Below is a small trained network, with its code and all its weights. Each question gives an input and a class and asks what happens when units are switched off, that is, made to give their printed mean instead of their output.

import numpy as np


def w(rows, s, z=0):
    codes = np.array(rows[::2]) - 128.0
    scale = np.full(codes.shape[1], s)
    scale[-1] = z or s
    return codes * scale


def f(y):
    return y / 2 * (1 + np.tanh(0.7978845608 * (y + 0.044715 * y**3)))


def log_softmax(a):
    a = a - a.max(-1, keepdims=True)
    return a - np.log(np.exp(a).sum(-1, keepdims=True))


def net(x, mask):
    res = np.array(x, float).reshape(1, 7) / 4 @ E
    y = f(res @ A[0][:, :-1].T + A[0][:, -1])
    res = res + np.where(mask, y, B[0][:, -1]) @ B[0][:, :-1]
    return log_softmax(res[-1] @ U[:, :-1].T + U[:, -1])


A, B = {}, {}
E = w([
[107,27,78,14,162,185,87,68,77,131,71,149],'x0',
[37,205,185,162,90,129,40,107,154,117,28,95],'x1',
[191,223,95,39,2,82,138,122,181,183,114,138],'x2',
[109,126,119,131,128,130,143,137,121,132,126,133],'x3',
[136,129,210,118,104,203,208,79,47,170,126,174],'x4',
[78,109,94,161,114,136,180,178,99,155,96,161],'x5',
[95,117,179,54,191,71,105,160,93,214,147,61],'x6',
],0.0066)
A[0] = w([
[91,143,95,157,72,138,143,98,129,41,144,205,118],'neuron 1',
[108,50,122,108,124,138,57,121,77,159,54,110,35],'neuron 2',
[131,192,165,160,155,96,177,180,140,90,161,141,104],'neuron 3',
[108,71,192,148,169,175,96,162,137,65,148,148,126],'neuron 4',
[196,95,96,110,167,108,208,132,143,139,164,116,147],'neuron 5',
[115,169,185,164,106,84,180,172,108,125,169,81,114],'neuron 6',
[148,114,25,133,129,94,40,185,193,96,120,121,128],'neuron 7',
[137,144,186,180,111,88,143,173,141,117,159,139,117],'neuron 8',
[135,162,83,64,89,114,174,121,155,150,156,130,133],'neuron 9',
[170,75,117,157,142,150,110,183,91,131,199,145,95],'neuron 10',
[165,146,65,159,116,160,141,75,156,6,98,208,108],'neuron 11',
[142,199,184,159,145,111,153,171,143,94,164,164,74],'neuron 12',
[105,146,160,168,140,67,138,201,134,202,147,109,174],'neuron 13',
[188,115,86,179,100,166,135,108,164,65,82,163,110],'neuron 14',
[105,98,64,107,126,134,105,70,75,141,80,141,90],'neuron 15',
[145,132,213,174,111,104,200,76,135,158,134,132,137],'neuron 16',
[71,131,173,150,150,130,125,65,137,113,99,118,116],'neuron 17',
[125,77,185,176,172,125,113,110,112,82,139,131,130],'neuron 18',
[84,139,150,160,111,134,76,88,132,140,64,105,100],'neuron 19',
[72,159,151,134,73,154,101,118,138,109,75,98,74],'neuron 20',
[52,170,175,129,107,122,87,116,133,117,88,132,99],'neuron 21',
[56,145,191,159,94,108,75,112,108,140,68,95,122],'neuron 22',
[103,131,144,163,179,180,90,140,55,108,174,116,172],'neuron 23',
[201,114,134,116,191,106,134,159,120,118,159,189,126],'neuron 24',
[150,93,114,117,161,114,149,151,95,127,37,172,186],'neuron 25',
[120,154,148,19,82,64,135,191,154,166,123,158,115],'neuron 26',
[177,18,82,72,134,173,99,89,113,93,71,99,121],'neuron 27',
[160,115,153,185,114,125,165,136,175,145,194,83,113],'neuron 28',
[132,104,104,73,79,140,79,110,125,158,124,159,109],'neuron 29',
[97,66,167,214,254,180,118,156,121,110,128,96,109],'neuron 30',
[131,93,79,108,103,62,76,192,183,94,131,131,93],'neuron 31',
[131,116,163,106,174,62,116,189,94,210,114,82,115],'neuron 32',
[100,107,67,168,93,76,151,175,138,119,108,54,183],'neuron 33',
[165,178,191,120,131,156,169,117,43,140,112,169,49],'neuron 34',
[91,149,120,182,95,105,161,173,125,126,147,161,253],'neuron 35',
[140,73,78,103,145,106,167,157,114,182,184,102,168],'neuron 36',
[133,123,162,95,167,60,83,172,82,204,114,114,171],'neuron 37',
[135,131,78,92,171,180,93,50,108,155,98,144,123],'neuron 38',
[118,132,170,108,222,122,138,143,113,177,138,76,108],'neuron 39',
[125,101,86,108,126,89,224,92,117,91,190,123,110],'neuron 40',
[128,129,178,153,88,76,155,173,126,99,172,86,70],'neuron 41',
[64,129,63,10,159,169,118,164,73,111,86,137,136],'neuron 42',
[145,111,194,159,63,197,151,84,52,158,127,140,167],'neuron 43',
[151,150,110,89,52,122,135,103,165,163,117,145,122],'neuron 44',
[99,136,157,66,162,139,72,154,98,210,158,132,167],'neuron 45',
[155,131,210,130,78,149,196,21,87,157,134,131,125],'neuron 46',
[140,98,41,151,156,36,74,197,172,81,106,105,156],'neuron 47',
[169,199,135,67,91,131,167,94,132,162,101,118,129],'neuron 48',
],0.0065,0.003)
B[0] = w([
[78,45,222,85,160,112,147,80,136,60,127,161,179],'neuron 1',
[135,174,126,93,124,72,109,134,112,112,127,125,178],'neuron 2',
[196,196,102,116,158,81,123,131,80,47,85,133,172],'neuron 3',
[157,109,148,159,70,68,172,195,195,139,109,61,192],'neuron 4',
[156,114,121,138,49,148,6,109,73,162,227,247,189],'neuron 5',
[179,192,121,79,142,91,145,92,104,79,76,125,180],'neuron 6',
[73,152,86,151,166,225,171,119,103,181,114,89,238],'neuron 7',
[217,209,124,83,156,96,132,102,88,50,67,108,170],'neuron 8',
[77,69,128,160,60,68,121,193,194,145,165,148,174],'neuron 9',
[133,103,171,147,5,91,92,164,116,143,174,140,171],'neuron 10',
[48,104,234,18,218,112,159,84,204,50,143,200,213],'neuron 11',
[164,171,124,114,166,110,127,149,80,29,96,104,164],'neuron 12',
[171,150,155,88,174,120,103,77,139,82,103,146,202],'neuron 13',
[43,98,215,12,218,152,155,63,199,64,188,194,185],'neuron 14',
[181,182,104,77,134,111,130,121,101,57,106,120,169],'neuron 15',
[162,202,53,151,187,139,129,75,103,133,108,93,170],'neuron 16',
[141,116,93,150,74,137,132,170,123,139,151,142,164],'neuron 17',
[132,65,151,185,80,72,229,221,156,174,88,100,188],'neuron 18',
[158,140,100,110,39,137,48,147,81,134,172,161,183],'neuron 19',
[118,98,137,95,94,135,70,169,106,128,190,167,176],'neuron 20',
[150,107,148,107,38,135,66,154,80,132,212,196,187],'neuron 21',
[116,115,123,134,19,136,9,120,60,139,187,202,210],'neuron 22',
[123,97,133,208,107,97,169,205,183,184,87,124,196],'neuron 23',
[147,108,114,118,57,170,82,155,105,163,169,144,166],'neuron 24',
[164,117,78,156,143,92,122,89,128,107,113,134,168],'neuron 25',
[125,62,162,154,112,112,219,182,187,113,136,137,202],'neuron 26',
[190,173,114,112,147,70,98,134,73,112,76,114,217],'neuron 27',
[133,163,109,130,140,85,121,120,84,101,120,173,166],'neuron 28',
[154,155,75,141,106,56,186,200,124,105,56,104,158],'neuron 29',
[124,76,109,183,77,100,146,205,179,115,123,104,251],'neuron 30',
[93,170,83,172,138,184,151,131,114,191,145,50,197],'neuron 31',
[21,58,255,38,194,155,167,49,187,49,141,163,200],'neuron 32',
[154,157,109,162,129,171,144,98,131,143,120,129,193],'neuron 33',
[104,151,85,131,158,202,136,122,108,120,165,9,163],'neuron 34',
[156,144,143,150,138,116,100,83,134,109,90,160,196],'neuron 35',
[136,129,187,148,127,128,54,81,96,131,172,170,193],'neuron 36',
[81,60,194,103,158,137,147,24,162,89,111,171,208],'neuron 37',
[198,209,85,120,156,89,139,163,82,74,50,84,177],'neuron 38',
[108,117,151,116,155,113,179,133,170,151,148,166,183],'neuron 39',
[121,109,125,116,69,140,77,108,99,113,165,134,167],'neuron 40',
[135,153,135,91,144,100,139,115,72,104,90,123,155],'neuron 41',
[193,140,97,78,166,98,150,95,99,60,60,137,208],'neuron 42',
[120,169,103,167,189,179,181,78,136,217,135,90,201],'neuron 43',
[104,77,153,179,86,60,167,215,202,138,87,75,181],'neuron 44',
[134,100,156,109,205,142,124,85,150,127,105,147,194],'neuron 45',
[84,156,77,172,167,204,143,122,145,177,171,59,195],'neuron 46',
[78,193,82,192,183,216,137,69,81,204,138,72,253],'neuron 47',
[133,35,84,124,73,127,188,159,178,189,101,66,184],'neuron 48',
],0.0048,0.0063)
U = w([
[66,105,231,59,192,130,150,91,180,68,129,200,78],'0',
[228,176,97,105,155,63,130,144,55,54,46,130,81],'1',
[136,87,133,159,71,73,182,254,203,139,104,108,88],'2',
[138,124,135,117,46,157,31,156,46,133,214,218,94],'3',
[92,167,79,153,192,246,153,111,99,180,126,70,102],'4',
[153,124,143,136,141,128,121,119,144,120,92,169,254],'5',
],0.0084,0.0075)

Each question gives the input, the list of numbers given to net, and the class t.
The units are the neurons (one row each of A and B). Each row of codes is followed by its name. A weight is (code - 128) times the scale printed after its matrix; where a second scale follows, it is the last column's (A, B and U).
mask holds one flag per neuron, in row order. A switched-off neuron (its flag False) gives its mean, the last column of its row in B, instead of its output. The means were averaged over made-up inputs and are rounded, as every weight is.
A unit's drop is (log p(t) with every unit on - log p(t) with that unit switched off) / (log p(t) with every unit on - log p(t) with every unit switched off).
The circuit of an input: a set's keep is (log p(t) with only the set's units on - log p(t) with every unit switched off) / (log p(t) with every unit on - log p(t) with every unit switched off). Starting from the 12 units with the biggest drops (on a tie, the unit counted first), units are removed one at a time, each time the one whose removal leaves the highest keep (on an exact tie, the one counted first), for as long as the keep stays at least 0.8.
units of the circuit, in order: the units of the circuit, biggest drop first
top k neurons: the k neurons with the biggest drops, biggest first
drop when u is switched off: that unit's drop, to one decimal
input [-2,0,0,3,5,3,-5], class 0: units of the circuit, in order -> (neuron 1; neuron 11)
input [6,-1,6,-4,7,6,2], class 4: units of the circuit, in order -> (neuron 46)
input [3,2,-3,0,-7,2,-4], class 4: units of the circuit, in order -> (neuron 47; neuron 7)
input [8,-1,-6,-1,-3,2,-6], class 1: units of the circuit, in order -> (neuron 27; neuron 38)
input [-2,5,-4,-2,5,4,-4], class 3: units of the circuit, in order -> (neuron 22; neuron 21)
input [2,6,-3,-6,4,3,-7], class 0: top 3 neurons -> (neuron 11; neuron 14; neuron 1)
input [2,1,7,2,0,-5,6], class 2: units of the circuit, in order -> (neuron 48; neuron 26)
input [0,-6,6,-3,3,-3,-7], class 0: top 2 neurons -> (neuron 11; neuron 14)
input [4,-7,5,1,-7,0,7], class 0: top 3 neurons -> (neuron 32; neuron 37; neuron 26)
input [-6,-3,-2,6,7,-7,6], class 4: top 4 neurons -> (neuron 46; neuron 16; neuron 34; neuron 11)
input [3,-4,1,4,2,-5,2], class 3: units of the circuit, in order -> (neuron 5; neuron 11)
input [5,-1,6,0,4,7,-3], class 2: units of the circuit, in order -> (neuron 44; neuron 48)
input [-7,-8,-6,3,-6,8,1], class 3: top 2 neurons -> (neuron 5; neuron 10)
input [-5,0,6,-6,6,-2,-1], class 2: units of the circuit, in order -> (neuron 48)
input [0,-3,2,-1,2,-8,0], class 3: units of the circuit, in order -> (neuron 5; neuron 42; neuron 11)
input [-5,8,5,-1,5,-3,-6], class 3: top 2 neurons -> (neuron 22; neuron 21)
input [-6,-4,-6,0,-8,-2,6], class 4: top 3 neurons -> (neuron 47; neuron 7; neuron 31)
input [3,-1,-7,-7,-4,1,-7], class 0: top 3 neurons -> (neuron 11; neuron 14; neuron 1)
input [-5,6,-3,5,4,7,-5], class 3: top 2 neurons -> (neuron 22; neuron 21)
input [-3,-8,5,8,-6,-8,1], class 3: units of the circuit, in order -> (neuron 5)
input [7,6,-1,-1,-8,3,1], class 4: top 2 neurons -> (neuron 47; neuron 7)
input [1,-5,8,-6,8,-1,-7], class 2: top 4 neurons -> (neuron 44; neuron 48; neuron 9; neuron 47)
input [7,-4,5,-1,0,-8,-1], class 1: top 2 neurons -> (neuron 27; neuron 38)
input [6,5,-8,3,1,-1,6], class 2: drop when neuron 23 is switched off -> 0.2
input [1,2,0,1,0,8,4], class 0: drop when neuron 27 is switched off -> 0.1
